Below is a small trained network, with its code and all its weights. Each question gives an input and a class and asks what happens when units are switched off, that is, made to give their printed mean instead of their output.

import numpy as np


def w(rows, s, z=0):
    codes = np.array(rows[::2]) - 128.0
    scale = np.full(codes.shape[1], s)
    scale[-1] = z or s
    return codes * scale


def f(y):
    return y / 2 * (1 + np.tanh(0.7978845608 * (y + 0.044715 * y**3)))


def log_softmax(a):
    a = a - a.max(-1, keepdims=True)
    return a - np.log(np.exp(a).sum(-1, keepdims=True))


def net(x, mask):
    res = np.array(x, float).reshape(1, 3) / 4 @ E
    y = f(res @ A[0][:, :-1].T + A[0][:, -1])
    res = res + np.where(mask, y, B[0][:, -1]) @ B[0][:, :-1]
    return log_softmax(res[-1] @ U[:, :-1].T + U[:, -1])


A, B = {}, {}
E = w([
[2,153,100],'x0',
[86,96,242],'x1',
[128,131,128],'x2',
],0.0089)
A[0] = w([
[125,67,209,61],'n0',
[153,88,129,98],'n1',
[126,160,80,157],'n2',
[51,45,189,173],'n3',
[80,126,110,71],'n4',
[180,93,130,215],'n5',
[133,177,139,254],'n6',
[79,248,154,90],'n7',
[141,113,49,76],'n8',
[68,204,118,90],'n9',
[148,167,121,101],'n10',
[145,188,81,99],'n11',
[179,95,115,118],'n12',
[121,117,51,133],'n13',
[99,150,132,47],'n14',
[177,166,160,113],'n15',
[186,100,174,137],'n16',
[105,108,197,128],'n17',
[152,134,54,82],'n18',
[72,115,77,122],'n19',
[164,145,146,98],'n20',
],0.015,0.0049)
B[0] = w([
[162,122,173,198],'n0',
[81,133,178,135],'n1',
[143,102,131,184],'n2',
[147,105,130,254],'n3',
[121,151,169,153],'n4',
[80,133,91,196],'n5',
[87,2,69,183],'n6',
[142,143,153,178],'n7',
[184,147,196,184],'n8',
[90,199,128,190],'n9',
[127,139,141,133],'n10',
[142,112,159,180],'n11',
[90,149,156,165],'n12',
[187,105,130,194],'n13',
[113,159,196,129],'n14',
[58,177,149,153],'n15',
[83,145,116,189],'n16',
[204,86,176,199],'n17',
[169,183,166,191],'n18',
[101,126,153,187],'n19',
[64,172,152,138],'n20',
],0.01,0.0084)
U = w([
[191,147,201,63],'0',
[84,121,127,254],'1',
[11,225,184,80],'2',
[81,40,40,68],'3',
],0.013,0.0099)

Each question gives the input, the list of numbers given to net, and the class t.
The units are the neurons (one row each of A and B). Each row of codes is followed by its name. A weight is (code - 128) times the scale printed after its matrix; where a second scale follows, it is the last column's (A, B and U).
mask holds one flag per neuron, in row order. A switched-off neuron (its flag False) gives its mean, the last column of its row in B, instead of its output. The means were averaged over made-up inputs and are rounded, as every weight is.
A unit's drop is (log p(t) with every unit on - log p(t) with that unit switched off) / (log p(t) with every unit on - log p(t) with every unit switched off).
The circuit of an input: a set's keep is (log p(t) with only the set's units on - log p(t) with every unit switched off) / (log p(t) with every unit on - log p(t) with every unit switched off). Starting from the 12 units with the biggest drops (on a tie, the unit counted first), units are removed one at a time, each time the one whose removal leaves the highest keep (on an exact tie, the one counted first), for as long as the keep stays at least 0.8.
units of the circuit, in order: the units of the circuit, biggest drop first
k most important neurons: the k neurons with the biggest drops, biggest first
drop of u: that unit's drop, to one decimal
input [1,8,3], class 0: units of the circuit, in order : [n17]
input [4,-7,6], class 0: units of the circuit, in order : [n8, n13]
input [-6,0,-6], class 1: units of the circuit, in order : [n18, n8]
input [-8,7,-6], class 2: units of the circuit, in order : [n16, n15]
input [-6,7,8], class 1: 4 most important neurons : [n16, n5, n8, n18]
input [7,7,6], class 0: 2 most important neurons : [n17, n3]
input [0,-8,7], class 0: 2 most important neurons : [n8, n18]
input [-5,2,5], class 1: 2 most important neurons : [n9, n18]
input [-8,7,1], class 2: 2 most important neurons : [n16, n15]
input [-4,-3,1], class 2: drop of n12 : 0.2
input [-3,3,3], class 3: drop of n7 : 0.1
input [-6,1,-2], class 2: drop of n15 : 0.1
input [-7,-2,3], class 2: drop of n11 : 0.0
input [2,7,2], class 0: units of the circuit, in order : [n17]
